Below are the code and all the weights of a small trained network. Each question names an input and a target symbol and asks about switching units off, where a switched-off unit gives its printed mean instead of its output.

import numpy as np


def w(rows, s, z=0):
    codes = np.array(rows[::2]) - 128.0
    scale = np.full(codes.shape[1], s)
    scale[-1] = z or s
    return codes * scale


def norm(h):
    return h / np.sqrt((h * h).mean(-1, keepdims=True) + 1e-5)


def f(y):
    return np.maximum(y, 0)


def softmax(a):
    e = np.exp(a - a.max(-1, keepdims=True))
    return e / e.sum(-1, keepdims=True)


def log_softmax(a):
    a = a - a.max(-1, keepdims=True)
    return a - np.log(np.exp(a).sum(-1, keepdims=True))


def net(x, mask):
    ids = ['ΘΩαδμτ'.index(c) for c in x.split()]
    T = len(ids)
    res = E[ids] + P[:T]
    r = norm(res)
    for j in range(3):
        rows = slice(2 * j, 2 * j + 2)
        q, k, v = (r @ M[0][rows].T for M in (Q, K, V))
        z = softmax(np.where(np.tri(T) > 0, q @ k.T / 2**0.5, -1e9)) @ v
        o = O[0][rows]
        res = res + np.where(mask[j], z, o[:, -1]) @ o[:, :-1]
    y = f(norm(res) @ A[0][:, :-1].T + A[0][:, -1])
    res = res + np.where(mask[3:15], y, B[0][:, -1]) @ B[0][:, :-1]
    return log_softmax(norm(res)[-1] @ U[:, :-1].T + U[:, -1])


Q, K, V, O, A, B = {}, {}, {}, {}, {}, {}
E = w([
[209,43,35,92,135,119,169,169,174],'Θ',
[163,103,54,120,84,93,110,128,205],'Ω',
[114,199,100,237,159,123,91,102,156],'α',
[88,82,177,107,92,114,107,105,133],'δ',
[87,182,115,254,97,126,85,95,161],'μ',
[139,84,89,58,140,162,115,96,131],'τ',
],0.021)
P = w([
[251,117,213,132,62,185,88,119,83],'0',
[116,156,152,83,98,97,56,175,108],'1',
[110,119,148,126,117,136,177,143,188],'2',
[143,160,45,146,146,220,74,107,90],'3',
[96,165,173,161,120,42,123,118,17],'4',
[153,117,121,162,143,124,193,112,197],'5',
],0.012)
Q[0] = w([
[118,138,107,98,150,141,125,135,102],'H1',
[130,166,162,87,142,68,156,128,160],'H1',
[148,150,178,95,168,216,132,162,7],'H2',
[84,118,186,200,94,112,127,163,96],'H2',
[85,92,149,133,158,127,135,92,248],'H3',
[96,139,210,98,122,149,104,124,78],'H3',
],0.012)
K[0] = w([
[122,133,130,98,172,76,123,152,68],'H1',
[180,152,132,109,91,142,124,94,138],'H1',
[61,96,173,109,216,179,139,108,46],'H2',
[95,171,158,171,111,135,115,112,123],'H2',
[163,125,25,115,188,42,174,202,150],'H3',
[132,123,247,90,134,122,115,199,151],'H3',
],0.011)
V[0] = w([
[216,72,194,192,155,208,141,102,81],'H1',
[204,116,181,146,91,90,87,108,140],'H1',
[113,179,135,236,188,176,122,207,96],'H2',
[116,174,202,187,117,48,149,130,95],'H2',
[140,176,139,102,111,136,65,69,239],'H3',
[3,209,121,94,66,111,156,46,36],'H3',
],0.0064)
O[0] = w([
[76,142,81,97,36,155,96,136,44,151],'H1',
[69,89,217,145,113,126,189,152,75,249],'H1',
[102,57,9,66,47,109,253,157,175,34],'H2',
[227,71,132,16,242,131,110,98,171,68],'H2',
[150,177,197,167,96,150,160,55,180,253],'H3',
[86,225,131,175,92,76,106,160,176,5],'H3',
],0.0064,0.0053)
A[0] = w([
[179,206,91,179,114,109,22,118,111,95],'N1',
[83,227,119,127,82,75,137,224,99,125],'N2',
[92,219,54,162,237,190,148,166,158,254],'N3',
[166,88,127,182,65,177,160,100,88,170],'N4',
[29,94,145,178,139,75,83,168,140,135],'N5',
[246,108,98,134,171,63,145,179,57,162],'N6',
[113,135,112,117,176,114,250,165,171,131],'N7',
[180,140,152,190,55,171,38,146,4,200],'N8',
[56,168,210,80,141,79,204,124,199,94],'N9',
[139,96,104,114,29,51,121,76,100,189],'N10',
[74,174,129,90,113,31,111,152,2,175],'N11',
[112,70,171,120,152,113,2,37,168,181],'N12',
],0.0083,0.0036)
B[0] = w([
[102,90,187,89,200,168,169,119,144,197],'N1',
[144,80,171,230,85,158,152,131,134,149],'N2',
[129,82,121,49,70,130,117,159,69,172],'N3',
[91,105,177,189,105,102,128,137,85,213],'N4',
[155,61,135,70,158,152,145,169,163,172],'N5',
[68,168,153,86,129,132,65,123,68,151],'N6',
[109,91,101,55,205,103,73,125,112,140],'N7',
[124,125,3,74,117,64,72,135,77,248],'N8',
[201,214,98,143,178,120,84,159,115,155],'N9',
[119,196,157,142,159,88,126,90,11,195],'N10',
[91,66,2,195,117,104,148,129,167,165],'N11',
[173,162,152,131,131,167,212,151,207,227],'N12',
],0.0089,0.012)
U = w([
[133,178,134,133,67,129,80,115,55,171],'Θ',
[150,212,163,75,162,66,141,105,117,62],'Ω',
[122,4,153,108,151,123,136,120,143,14],'α',
[124,120,106,141,66,47,118,188,194,92],'δ',
[150,139,199,177,122,130,151,103,149,251],'μ',
[143,136,48,104,128,132,115,115,165,146],'τ',
],0.012,0.0025)

Each question gives the input, a string of symbols that net reads in full, and the target symbol t.
The units are the heads (2 rows each of Q, K, V and O) and the neurons (one row each of A and B). Each row of codes is followed by its name. A weight is (code - 128) times the scale printed after its matrix; where a second scale follows, it is the last column's (O, A, B and U).
mask holds one flag per unit, heads first, then neurons. A switched-off unit (its flag False) gives its mean, the last column of its rows in O or B, instead of its output. The means were averaged over made-up inputs and are rounded, as every weight is.
A unit's drop is (log p(t) with every unit on - log p(t) with that unit switched off) / (log p(t) with every unit on - log p(t) with every unit switched off).
The circuit of an input: a set's keep is (log p(t) with only the set's units on - log p(t) with every unit switched off) / (log p(t) with every unit on - log p(t) with every unit switched off). Starting from the 12 units with the biggest drops (on a tie, the unit counted first), units are removed one at a time, each time the one whose removal leaves the highest keep (on an exact tie, the one counted first), for as long as the keep stays at least 0.8.
circuit, biggest first: the units of the circuit, biggest drop first
k most important neurons: the k neurons with the biggest drops, biggest first
which heads matter: for each layer, one digit per head in row order, 1 if its drop is at least 0.15 and else 0, layers parted by /
input τ τ δ τ τ, target τ: circuit, biggest first : [N11; N4; H3]
input μ τ μ, target δ: which heads matter : 011
input Ω Θ μ, target α: circuit, biggest first : [H3; N5]
input Ω Ω Ω Θ, target Θ: circuit, biggest first : [H2; N6]
input μ δ α α, target τ: most important neuron : [N10]
input δ Ω τ, target μ: which heads matter : 000
input δ α α, target τ: which heads matter : 010
input Θ τ α, target α: which heads matter : 001
input Θ δ Ω Ω δ, target Ω: which heads matter : 110
input δ α α δ, target τ: which heads matter : 101
input Ω Ω δ Ω, target α: which heads matter : 100
input Θ δ μ, target α: circuit, biggest first : [H3; H2]
input Ω Θ Ω α μ, target μ: circuit, biggest first : [N8; H2; H1]
input μ δ μ α Ω, target Ω: circuit, biggest first : [H2; N12]
input α τ α Ω, target Θ: circuit, biggest first : [H2; N11]
input Ω δ Ω Ω, target α: circuit, biggest first : [N1; H2]
input μ Θ Θ Ω, target Θ: circuit, biggest first : [H2]
input τ δ Ω α Ω τ, target μ: which heads matter : 010
input τ Ω α μ δ, target δ: which heads matter : 001
input Ω δ Ω δ τ, target τ: which heads matter : 000
input α δ Ω δ, target τ: 3 most important neurons : [N8; N4; N12]
input Ω τ α Ω Ω δ, target μ: circuit, biggest first : [N8]
